Each row has a name. Each piece below is followed by the name of the row it came from, unless a question asks for something else. Each question is about the rows just above it. Places in a row count from 1.

<82>: [115 134 147 133  93 105 110 142  93  85 132 117 155 130 144 142 107 159
 100 125 118  94]
<170>: [141  80 150  82 114  76 166 148  94 200  60  99  58  83  86  79 125  97
 154  82 166 175]
<27>: [119 130 152 121 116 104 137 149  92 132 142 110 151 129 149 150 136 149
 124 136 141 127]
Row and place of [117] in the named rows:
<82>, 12
Row and place of [147] in the named rows:
<82>, 3
[151] is at row and place
<27>, 13
[86] is at row and place
<170>, 15
[148] is at row and place
<170>, 8

<73>: [157  96 166 171 204 158 126 141 150]
<121>: [ 96 142  53  85 112 109 119 161 137]
<83>: [130  90 108 112 116 155  90 100 134]
<60>: [ 96 142  53  85 166 109 125 162 162]
<61>: [168 167  90 152 140  82  80 124 205]
<9>: [ 96 142 108 111 112 109 125 162 162]
Where in the named rows is [134]?
<83>, 9
Row and place of [155] in the named rows:
<83>, 6
[167] is at row and place
<61>, 2

<43>: [105 149 154 169 144 123 108 132  95  89 155 168 185 140 176  86 160 173
 130 161  56  70 147  96 144  51 110  88 166 118]
<131>: [114 173 122 116  68  56 184 176 108  72 117 126 120 148 123 176  88 105
  58  98 100 158  84  88 110 109  90 174 120 107]
<27>: [155 137 126 172 152 128 143 144 181  69 172  97 165 168 191 144 160 109
 163 166  72 109 147  96 161  95  94 125 171  80]
<121>: [197 143 161 114 158 100 162 176 144  79 125 139 109 149 124 156 131 145
  80 133  91 145  85  74 135 137  57 158 113  96]
<82>: [162 119 164  84 157 108 103 123  68 165  86 187 168  93  77  94 118 185
  91 112 139 134  77 113 101 158 119 125  79 155]
Row and place of [169] in the named rows:
<43>, 4
[131] is at row and place
<121>, 17
Row and place of [164] in the named rows:
<82>, 3
Row and place of [174] in the named rows:
<131>, 28
The row with [162 119 164  84 157 108 103 123  68 165  86 187 168  93  77  94 118 185
  91 112 139 134  77 113 101 158 119 125  79 155] is
<82>
Row and place of [130] in the named rows:
<43>, 19

<121>: [112 157 119 111 150 113  74  92 133]
<170>: [ 96 194 120  85 160 102  71  92 133]
<59>: [120 179 121 104 156  99  90 104 141]
<61>: [112 157 119 111 150 113 102 116 127]
Row and place of [156] in the named rows:
<59>, 5
[112 157 119 111 150 113 102 116 127] is in which row?
<61>

<73>: [166 152 187 134  92 154 183 139 115 131 126 153 140  95  87 129  99]
<170>: [100 153 144  98 171  97 135 135 115  80 168  80  93  78 150 139 145]
<60>: [158 145 188 137  87 158 171 142  86 136 116 157 138 106  93 132 100]
<43>: [ 96 141  76 109 148 112 117 157 103  96 132 104  87 156 139 108 140]
<121>: [166 152 187 134  92 154 183 139 197 131 126 153 140  95  87 129  99]
Row and place of [141] in the named rows:
<43>, 2
Where in the named rows is [112]?
<43>, 6
q: [ 96 141  76 109 148 112 117 157 103  96 132 104  87 156 139 108 140]
<43>
Where in the named rows is [156]?
<43>, 14
q: [166 152 187 134  92 154 183 139 115 131 126 153 140  95  87 129  99]
<73>
Where do [158 145 188 137  87 158 171 142  86 136 116 157 138 106  93 132 100] appear?
<60>

<43>: [146 149 118 123 111 174 109 104 140 180 147 158 170 109 105  71  91  70
 103 162 150  96 129 107 164  78 133]
<170>: [120 102 150 126 135  85 169 186 139  92 131 102 112 200 175 123 138 180
 155 139 134 156 113 105 112 176 123]
<9>: [144  99 104 108 143  98 146 173  92 127 150 151  85 192 143  60 135 131
 102 146 161 114  90  87 121 127 158]
<60>: [158  92  54 116 159 116  92  99 100 145 164 148 131 170  98  77 157 110
  91 160 139 132  86 113 120 128 171]
<73>: [138  90 144 122 150  84 145 171 128 101 147 108 150 201 174 111 169 189
 134 140 162 149 117  98 127 172 145]
<61>: [144  99  76 108 143  98 146 173  92 127 138 151 104 192 103  88 107  99
 130  97 128 144  68  95  94 158 157]
Where in the named rows is [96]?
<43>, 22
q: [144  99 104 108 143  98 146 173  92 127 150 151  85 192 143  60 135 131
 102 146 161 114  90  87 121 127 158]
<9>
Row and place of [60] in the named rows:
<9>, 16
[84] is at row and place
<73>, 6
The row with [138  90 144 122 150  84 145 171 128 101 147 108 150 201 174 111 169 189
 134 140 162 149 117  98 127 172 145] is
<73>
Where in the named rows is [172]?
<73>, 26
[161] is at row and place
<9>, 21

<73>: [138 118 128 106 128 100 148 128  81 127 146 129  92 128 158 128 126 100
 134 127 128 128 128 123 138  97 124 131 129 128 139 130  85 144 127 133
 128 121 129 128 121 128 141 103 181 129 103 120 171]
<82>: [149 144 118  80 110 142 120 105 125 127 128 129  92 128 154 137 142  80
 123 139 130 113 132 124 142 129 141 128 148 128 129 136  89 123 124 126
 167 106 140 128 146 142 170 125 159 129 130 117 144]
<27>: [ 83  98 123 139 147 123 109 149 125 149 118 162 128 128 128 128 128 120
 128 105  85 148 128 136  99 129 100  88 107 140 128 107 129 142 151 147
 146 126 126 146 159 150  90 137 155 152 127 143 130]
<83>: [127 141 138 114 123 167 109 128 129 167 128 165 128 128 136 128 148 109
 128 136 103 124 128 131 114 118 141 104 131  98 105 128 129  91 138 136
 118 110 148 129 161 128 131 166 136 132 150 148  95]
<43>: [147 148 119 116 117 154  88 107 173 126 128 129 141 128 128 128 126 122
 105 127 113 130 111 131 150 131 132 122 154 116 122 126 129 138 134 128
 128 129 128 128 146 128 153 127  68 124 152 105 127]
Where do [127 141 138 114 123 167 109 128 129 167 128 165 128 128 136 128 148 109
 128 136 103 124 128 131 114 118 141 104 131  98 105 128 129  91 138 136
 118 110 148 129 161 128 131 166 136 132 150 148  95] appear?
<83>
q: [147 148 119 116 117 154  88 107 173 126 128 129 141 128 128 128 126 122
 105 127 113 130 111 131 150 131 132 122 154 116 122 126 129 138 134 128
 128 129 128 128 146 128 153 127  68 124 152 105 127]
<43>
[119] is at row and place
<43>, 3
q: [ 83  98 123 139 147 123 109 149 125 149 118 162 128 128 128 128 128 120
 128 105  85 148 128 136  99 129 100  88 107 140 128 107 129 142 151 147
 146 126 126 146 159 150  90 137 155 152 127 143 130]
<27>

<61>: [117 110 119  74 140 156  78 145 115 148 165 125  79 140  62 163 145  91
 135 112 143 146 113 189 128 146 178 151 134  79 108 129 119 109 142 132
 158 153 116 126 113 122 123 139  94 117 105]
<170>: [130 114 103 119 124  98 165  85 109 146  53 125 162 133 143 128 127 152
 132 104 101 112 147 113 150 157  95  82 135  85 113 105 124 102 157 105
 153 160 124 140 128 143 132 156 112 115 124]
<73>: [130 114 103 119 124  98 165  85 109 146  53 125 162 133 143 128 127 152
 132 104 101 112 147 113 150 157  95  82 135 140 165 103 156 114 135 116
 114 128 140 146 148 169 144 161 142  99 176]
<131>: [150 135  87 100 148 114 124 123  94 146  58 139 112 166 112 117 127 153
 130 129  88 155 151 167 174 131  96  84 110  82 157 118 127 105 137 101
 134 154 139 141 103 145 134 166 100  93 125]
<121>: [182 131 133 182  97 108 159 128 180  95 140 123 132 130 158  65 103 129
 133 147 145 106 158  92 126 100  99 145 106 171 124 130  97 136 130  97
 118 130 112 114 116 124 110  94 160 154 117]
Where in the named rows is [163]?
<61>, 16
Which row holds [117 110 119  74 140 156  78 145 115 148 165 125  79 140  62 163 145  91
 135 112 143 146 113 189 128 146 178 151 134  79 108 129 119 109 142 132
 158 153 116 126 113 122 123 139  94 117 105]?
<61>

<60>: [175 138 140 145  77 137 155 156 140 105  84 117 137 108 127  90 133 143
 151  79 156 148 138 183 155 139  73 149 132 176 138 119  94  96  88]
<43>: [111  98 164 104 117 150 203 161  94 100 116 102 156 114 143 111 153  99
 178 122 144 174  99 125 147 105 112 129  96 112 151  95 114 117 112]
<82>: [161 179 127 173 154 118  97  76 170 187 141 101 114 154 120 150 120 158
 104 146  86 110 105 139  98  93 139 121  99 112 114 113 139 136 139]
<83>: [163 135 118 146  76 144 142 164 132  96  78 129 138 119 138  89 135 134
 146  85 171 132 145 168 169 152  76 143 151 162 144 130  83 105  78]
<61>: [120 135  67 142 134 160  92 130 131 128 122 129 148 150 166 144 161 121
 122 146 145 131 120 103 150 145 137  88 158 119 159 143 115 166 121]
<27>: [127 142  92 151 145 124 105 130 117 121  76 167 111 194 139 108 113 104
 110 168 136 107 148 127 129 141 110 135 161 125 120 169  69 124  77]
<9>: [109 129 108 138 159 171 145 128 107 126 121  96 159 163 185 142 178  92
 147 176 129 152  65  85 142  90 143  76 101 101 166 107 109 174 115]
<170>: [174 178 119 176 130 120  94  96 183 168 138  97 120 131 120 146 123 174
 109 115 104 115 114 153 113 107 132 123 108 171 120 110 141 135 141]
<131>: [118 119 130 116 123 161 141 128 131 135 175  78 172  89 149 162 177 137
 151 107 124 159  86 104 135 108 159  92  97 119 161  88 169 165 170]
<121>: [152 161 168 155 159 117 143  91 149 167 141  90 121 150 118 141 122 141
 122 151  80 124  91 136  92  73 139 124  68 148 116  98 140 127 142]
<73>: [134 137 164 135 155  89 143 112 124 136 113 153  89 161 102 111  85 120
 110 161 104 102 139 140  95 111 120 162 115 130  89 140 111  94 113]
q: [120 135  67 142 134 160  92 130 131 128 122 129 148 150 166 144 161 121
 122 146 145 131 120 103 150 145 137  88 158 119 159 143 115 166 121]
<61>
q: [134 137 164 135 155  89 143 112 124 136 113 153  89 161 102 111  85 120
 110 161 104 102 139 140  95 111 120 162 115 130  89 140 111  94 113]
<73>
Where in the named rows is [67]?
<61>, 3
The row with [152 161 168 155 159 117 143  91 149 167 141  90 121 150 118 141 122 141
 122 151  80 124  91 136  92  73 139 124  68 148 116  98 140 127 142] is
<121>
Row and place of [133] in the named rows:
<60>, 17

<61>: [144 106 103 166 114 120]
<59>: [136 131  98 109 181 123]
<170>: [148 104 106 111 135 109]
<43>: [124 134 144 145  96 139]
<9>: [158 143 143 116 146 134]
<60>: [ 83 109 111 158 143 118]
<131>: [106 122 134 126 111 119]
<82>: [104 114 118 144 125 150]
<73>: [144 106 103 166 114 143]
<27>: [116 101 141 151 124  59]
<83>: [163 138 167 140 136 121]
<121>: [113 115  77 156 108  97]
[120] is at row and place
<61>, 6
[140] is at row and place
<83>, 4
Row and place of [121] in the named rows:
<83>, 6
[123] is at row and place
<59>, 6
[141] is at row and place
<27>, 3
Where in the named rows is [150]?
<82>, 6
Row and place of [139] in the named rows:
<43>, 6

<73>: [133 120 157 111 146 159]
<27>: [114 114 131 127 156 165]
<170>: [119 121 109 137 135 127]
<43>: [117 127 114 136 128 122]
<61>: [121 119 148 115 157 168]
<60>: [130 135 100 147 109  93]
<131>: [108 124 102 149 143 130]
<59>: [103 119  78 156 141 123]
<121>: [106 119  87 157 147 126]
<9>: [ 89 130  69 166 161 137]
[122] is at row and place
<43>, 6
Where in the named rows is [131]?
<27>, 3
Row and place of [89] in the named rows:
<9>, 1

<43>: [140  99 114 128 118  78 132 142 131 120 144 114 158 103 146 174 101 100
 181 136 122  74 109  97 114 139 142 154 101 132 123 118 130  91 156 131
 155 117 118  84  76  92 146 133  72  98 150 145  71  68  86  74 162 139]
<60>: [ 64 103 111 130 125  77 129 135 133 116 143 123 155  99 146 172  99 102
 185 135 128  82 114  95 115 134 143 156  96 132 149 117 127  92 156 124
 151 114 116  78  73  86 142 134  68  97 149 147  63  75  86  81 157 138]
<61>: [181 126 112 166 101 103  96  92 139 140 107 108 134 174 160 145  83 109
 161 163 124 113 128  74 120 108 101 130  73 100 151 102 117 135 126 125
 115 116 122  92 169 103 153 124 104 147 141 197  78 121  94 108  90 138]
<170>: [178 117 113 165 106  92 113  97  98 146 104 121 143 160 153 117  99 128
 152 151 132 106 129  70 123 135 101 133  66 109 151  81 109 108 102 122
 100 144 128 109 156 125 129 134  93 141 131 192  77 133  88 110 113 142]
<121>: [178 117  87 165 106  92  91  97 143 146 104 118 143 160 153 117  99 128
 152 151 132 106 129  70 123 135 101 133  66 109 151  81 109 108 102 122
 100 144 128 109 156 125 129 134  93 141 131 192  77 133  88 110 113 142]
<131>: [183 117 124 139 106  73  88  89 149 135 103 131 144 180 146 145  85 116
 164 149 157 113 110  79 121 117 100 135  71  94 140  85 109 123 113 120
 116 118 128 108 165 136 135 126 105 141 132 206  75 124  88 116  97 158]
[178 117 113 165 106  92 113  97  98 146 104 121 143 160 153 117  99 128
 152 151 132 106 129  70 123 135 101 133  66 109 151  81 109 108 102 122
 100 144 128 109 156 125 129 134  93 141 131 192  77 133  88 110 113 142] is in which row?
<170>
[63] is at row and place
<60>, 49
Row and place of [79] in the named rows:
<131>, 24
q: [178 117  87 165 106  92  91  97 143 146 104 118 143 160 153 117  99 128
 152 151 132 106 129  70 123 135 101 133  66 109 151  81 109 108 102 122
 100 144 128 109 156 125 129 134  93 141 131 192  77 133  88 110 113 142]
<121>
The row with [140  99 114 128 118  78 132 142 131 120 144 114 158 103 146 174 101 100
 181 136 122  74 109  97 114 139 142 154 101 132 123 118 130  91 156 131
 155 117 118  84  76  92 146 133  72  98 150 145  71  68  86  74 162 139] is
<43>
q: [181 126 112 166 101 103  96  92 139 140 107 108 134 174 160 145  83 109
 161 163 124 113 128  74 120 108 101 130  73 100 151 102 117 135 126 125
 115 116 122  92 169 103 153 124 104 147 141 197  78 121  94 108  90 138]
<61>

<43>: [134 129 177 192 138 147 127 111 135 142 159 129 113 112 114 108]
<61>: [111 127  93  77 131 101 123 120 146  96 102 129 125 120 122 106]
<121>: [134 129 177 192 138 176 127 137 119 142 159 124 113 112 120 108]
Row and place of [102] in the named rows:
<61>, 11
[147] is at row and place
<43>, 6
Row and place of [137] in the named rows:
<121>, 8
[114] is at row and place
<43>, 15
Row and place of [123] in the named rows:
<61>, 7
Row and place of [125] in the named rows:
<61>, 13

<61>: [157 124 123 116 156 167 163  88 156 166]
<73>: [101 118 115 109 146 162 165  94 154 170]
<27>: [ 97 113 108 104 136 155 165 102 158 171]
<59>: [113 135 139 130 176 177 153  87 157 153]
<9>: [109 129 132 123 166 172 159  86 157 161]
<170>: [ 94 109 102 100 127 149 164 113 149 170]
<60>: [ 92 167  97  98 120 143 160 125 145 166]
<82>: [116 142 154 137 185 179 146  91 156 143]
Where in the named rows is [132]?
<9>, 3
Where in the named rows is [155]?
<27>, 6
[88] is at row and place
<61>, 8
Where in the named rows is [104]?
<27>, 4

<73>: [125 124 128 149 109  99 114 162  93  94 115 111 123 163 153 113 127]
<59>: [122 134 141 143 142 123 116 103 106  94 112 103 139 131 115 117 115]
<61>: [161 106  97  88 135 128 130 164 185 179 166 150 102 104 117 120 143]
<27>: [146 119 118 128 123 116 149 167 145 143 146 135 116 142 138 120 105]
<9>: [107 147 154 163 119 129 132 112  91  96 147 115 150 152 141 135 119]
[104] is at row and place
<61>, 14
Where in the named rows is [167]?
<27>, 8
Where in the named rows is [154]?
<9>, 3
Where in the named rows is [145]?
<27>, 9
Where in the named rows is [161]?
<61>, 1
[166] is at row and place
<61>, 11
Row and place of [93] in the named rows:
<73>, 9

<60>: [113 119 143 122 131 127]
<9>: [120 137 139 132 136 116]
<73>: [120 137 139 132 124 116]
<82>: [130 120 117 106 138 160]
Row and place of [136] in the named rows:
<9>, 5
Row and place of [106] in the named rows:
<82>, 4

<170>: [ 78 155 132 145 111 124 135 123 146 133 140 143 143 149 181 123 149 141
 147 168 111 119 107 133 151  96]
<131>: [ 61 149 134 137 115 138 149 118 131 140 154 114 143 148 163 109 132 109
 129 130 120 103 109 130 165 103]
<83>: [ 98 187 146 123 107 133 175 141 105 152 178 132 153 126 185 117 148 130
 135 155 101  96 110 125 118 148]
<60>: [153 152  97 145 131 126 110 138 148 150 163 135 152 120 171 171 138 116
 160 134 121 127 150 114 116 157]
<61>: [146 148 114 127 133 137 112 130 117 133 180 109 171 128 163 169 114 116
 139 106 142 134 130 103 126  96]
<43>: [104 166 151 128 118 128 142 135  89 134 190 116 159 137 169 111 116 132
 136 137 105 127  94 115 136 159]
<121>: [119 147 139 113 129 122 127 125  97 118 188 108 169 147 158 139 102 116
 138 108 126 140 105  97 132 127]
<27>: [125 156 111 146 121 107 121 137 151 147 137 152 149 126 187 145 156 138
 167 166 106 122 134 122 135  94]
q: [ 98 187 146 123 107 133 175 141 105 152 178 132 153 126 185 117 148 130
 135 155 101  96 110 125 118 148]
<83>
Where in the named rows is [158]?
<121>, 15

<121>: [ 75 112 155 153 138 108 150  56 116 130 122 134 105]
<59>: [100 121 121 147 106 148 129 101 146 159 115 127 113]
<61>: [120 132 111 114  81 120 140 101 157 117 144 133 141]
<82>: [ 76 113 155 153 137 109 151  56 116 130 122 132 106]
<83>: [120 132 111 114  81 113 140 101 157 117 102 133 141]
Where in the named rows is [151]?
<82>, 7
[127] is at row and place
<59>, 12
[76] is at row and place
<82>, 1
Row and place of [137] in the named rows:
<82>, 5
Where in the named rows is [115]?
<59>, 11

